Small tables with named rows and columns. After each table, cells are looked up by row and column.

zefufi.tsv
	fad	dilom	dokulo	zifon
niked	649	362	309	745
zad	441	736	340	209
faviv	29	554	516	197
zosos	313	312	718	346
bivaz	712	514	486	104
sifefe	552	607	758	521
mobib	276	274	687	202
fer	577	538	518	269

dokulo of faviv = 516
fad of mobib = 276
dokulo of zosos = 718
fad of fer = 577
fad of faviv = 29
zifon of niked = 745
fad of bivaz = 712
zifon of bivaz = 104
zifon of mobib = 202
dilom of zad = 736
dilom of faviv = 554
fad of niked = 649
dokulo of mobib = 687
dilom of mobib = 274
dilom of zosos = 312

loduto:
cols = lifol, miv, volado, seda, tosagod, numi
bimif: [70, 74, 77, 75, 76, 70]
dib: [45, 53, 54, 59, 64, 65]
zak: [54, 53, 48, 45, 44, 36]
nusud: [73, 71, 73, 70, 66, 61]
pekore: [39, 44, 46, 48, 52, 53]
paliku: [36, 43, 49, 55, 63, 69]
binelun: [45, 55, 63, 71, 79, 85]
rususat: [24, 28, 35, 43, 53, 64]
raziz: [38, 35, 29, 28, 25, 26]

miv of zak = 53
seda of bimif = 75
numi of nusud = 61
lifol of nusud = 73
lifol of binelun = 45
numi of dib = 65
volado of nusud = 73
lifol of pekore = 39
volado of dib = 54
tosagod of bimif = 76
volado of binelun = 63
seda of binelun = 71
miv of nusud = 71

gamego =
|  | fudid | rul | rudol | gef | mis | fik | valu |
|---|---|---|---|---|---|---|---|
| nage | -19 | 13 | -66 | 53 | 45 | 34 | -69 |
| mesul | -19 | -13 | -27 | -46 | 23 | 97 | -80 |
| popet | -70 | -51 | -34 | -32 | -33 | -61 | 1 |
| nepofe | 61 | 39 | -71 | 91 | -26 | 51 | -22 |

What is the mis of mesul in gamego?
23
What is the valu of mesul in gamego?
-80
What is the mis of nepofe in gamego?
-26
What is the gef of mesul in gamego?
-46
What is the rul of nage in gamego?
13
What is the rul of nepofe in gamego?
39
What is the fudid of nage in gamego?
-19
What is the fik of popet in gamego?
-61
What is the fudid of popet in gamego?
-70
What is the gef of nepofe in gamego?
91
What is the rudol of nepofe in gamego?
-71
What is the rudol of mesul in gamego?
-27
What is the mis of popet in gamego?
-33

vovide.tsv
	kufe	ris	semog	suv	buk	refo	feg
big	37	14	75	-32	31	-16	33
gam	19	19	27	21	20	18	20
girase	3	3	3	3	3	3	3
ganotu	34	17	-9	13	3	22	12
lasitub	-17	-30	17	12	41	32	-13
fifi	-9	12	41	16	-8	-52	6
tize	-5	30	-33	-11	11	-13	-3
nam	-26	-15	-8	32	17	29	-7
mesug	48	20	-17	28	-6	50	28
rufan	25	12	8	4	5	16	16

lasitub, ris -> -30
rufan, buk -> 5
nam, suv -> 32
mesug, suv -> 28
lasitub, buk -> 41
rufan, ris -> 12
gam, buk -> 20
big, kufe -> 37
nam, ris -> -15
tize, refo -> -13

vis.tsv
	nuturu	tav
lib	89377	82218
rur	87362	29195
luri	24201	74701
fezis	56370	66645
dipeb	23457	53336

luri, tav: 74701
dipeb, nuturu: 23457
dipeb, tav: 53336
rur, tav: 29195
rur, nuturu: 87362
luri, nuturu: 24201
fezis, tav: 66645
lib, nuturu: 89377
lib, tav: 82218
fezis, nuturu: 56370

Table pamisog
         sosam  dem  ton
fal        103  206  139
losaku     106  214  136
kebokef     82  180  118
noradir     99   38  156
toregi     181   41  160
riberem     88   83  185
lev        113  187   42
pagog      117  184  160
rosi        95  132   94
koga       142   67  238
ber        132  104  214
mora        97  134  175

koga, ton: 238
pagog, sosam: 117
noradir, ton: 156
riberem, ton: 185
ber, ton: 214
mora, sosam: 97
noradir, sosam: 99
fal, ton: 139
kebokef, sosam: 82
ber, dem: 104
toregi, dem: 41
fal, dem: 206

Table retova
columns: lenod, nis, lil
lor: [50.2, 32.3, 33.2]
tun: [20.2, 54.6, 78.8]
vebege: [67.3, 58.2, 48.4]
kedeven: [11.1, 57.8, 90.6]
noru: [65.1, 63.3, 51.6]
lupibe: [55.7, 30.7, 66.3]
meku: [90.0, 39.5, 51.4]
lun: [46.4, 43.6, 64.8]
pidab: [34.3, 23.3, 52.2]
gisor: [54.7, 55.1, 59.9]
sazed: [69.0, 51.2, 49.9]

What is the nis of sazed in retova? 51.2
What is the lil of lupibe in retova? 66.3
What is the lenod of pidab in retova? 34.3
What is the lenod of lupibe in retova? 55.7
What is the lil of tun in retova? 78.8
What is the lenod of meku in retova? 90.0
What is the nis of vebege in retova? 58.2
What is the nis of kedeven in retova? 57.8
What is the lil of noru in retova? 51.6
What is the lil of meku in retova? 51.4
What is the lil of lun in retova? 64.8
What is the nis of lun in retova? 43.6
What is the nis of pidab in retova? 23.3
What is the nis of meku in retova? 39.5

pulo:
,daz,lozaza,dag,mem,sok,fogi,kivito,lar,zimo
gobur,214,125,64,108,77,183,73,70,76
gep,133,110,68,105,52,116,67,79,89
panapi,192,133,77,101,71,186,75,89,69
dom,92,91,101,73,70,99,69,97,88
dutaz,145,113,64,108,67,131,78,77,79
meke,167,126,64,108,84,167,94,84,61
goso,112,104,86,90,58,111,68,92,87
kedi,93,110,75,100,46,99,72,94,84
verura,71,96,102,74,67,95,76,107,81
bak,127,101,79,94,60,111,65,81,92
noral,98,104,80,94,59,102,75,91,83
gor,179,136,64,112,77,181,91,88,58

What is the kivito of dutaz in pulo?
78
What is the lozaza of dom in pulo?
91
What is the lozaza of gobur in pulo?
125
What is the daz of dutaz in pulo?
145
What is the sok of gobur in pulo?
77
What is the lozaza of noral in pulo?
104
What is the zimo of noral in pulo?
83
What is the fogi of gep in pulo?
116
What is the lar of gobur in pulo?
70
What is the sok of panapi in pulo?
71
What is the kivito of meke in pulo?
94
What is the sok of dom in pulo?
70
What is the fogi of panapi in pulo?
186
What is the fogi of dutaz in pulo?
131
What is the zimo of meke in pulo?
61
What is the mem of goso in pulo?
90
What is the lar of panapi in pulo?
89
What is the lar of meke in pulo?
84
What is the lar of gep in pulo?
79
What is the sok of bak in pulo?
60

Table rik
	gor	lekek	bevip	rez	razeze	dad
fiko	76	116	120	112	132	198
tum	210	152	127	131	178	154
zik	81	116	118	114	128	200
tig	57	113	117	104	123	212
kebif	71	118	115	110	127	205
kifumi	215	156	125	128	179	155
gep	211	153	125	132	179	154
radat	238	156	122	138	191	149
ris	67	115	115	109	127	214
fifod	73	116	118	108	128	206
sibene	222	155	123	133	185	154
kek	75	112	116	113	126	204
tumol	227	156	124	134	186	153
botusu	218	152	123	134	182	153

botusu, lekek => 152
tumol, rez => 134
kek, gor => 75
tum, razeze => 178
fiko, rez => 112
kek, dad => 204
kek, razeze => 126
kifumi, bevip => 125
zik, dad => 200
sibene, gor => 222
radat, lekek => 156
tig, razeze => 123
fifod, bevip => 118
tum, rez => 131
fifod, dad => 206
ris, rez => 109

gepete.tsv
	sazavep	savubug
lem	147	130
baf	211	180
vin	94	150
geva	165	142
pip	165	234
taz	33	139
ravova	134	159
revavez	205	150
sig	116	245
kot	134	137
fuze	207	125
mep	117	148

What is the sazavep of mep in gepete?
117
What is the sazavep of geva in gepete?
165
What is the savubug of taz in gepete?
139
What is the savubug of mep in gepete?
148
What is the savubug of lem in gepete?
130
What is the sazavep of revavez in gepete?
205
What is the savubug of baf in gepete?
180
What is the savubug of geva in gepete?
142
Which row has the largest savubug? sig

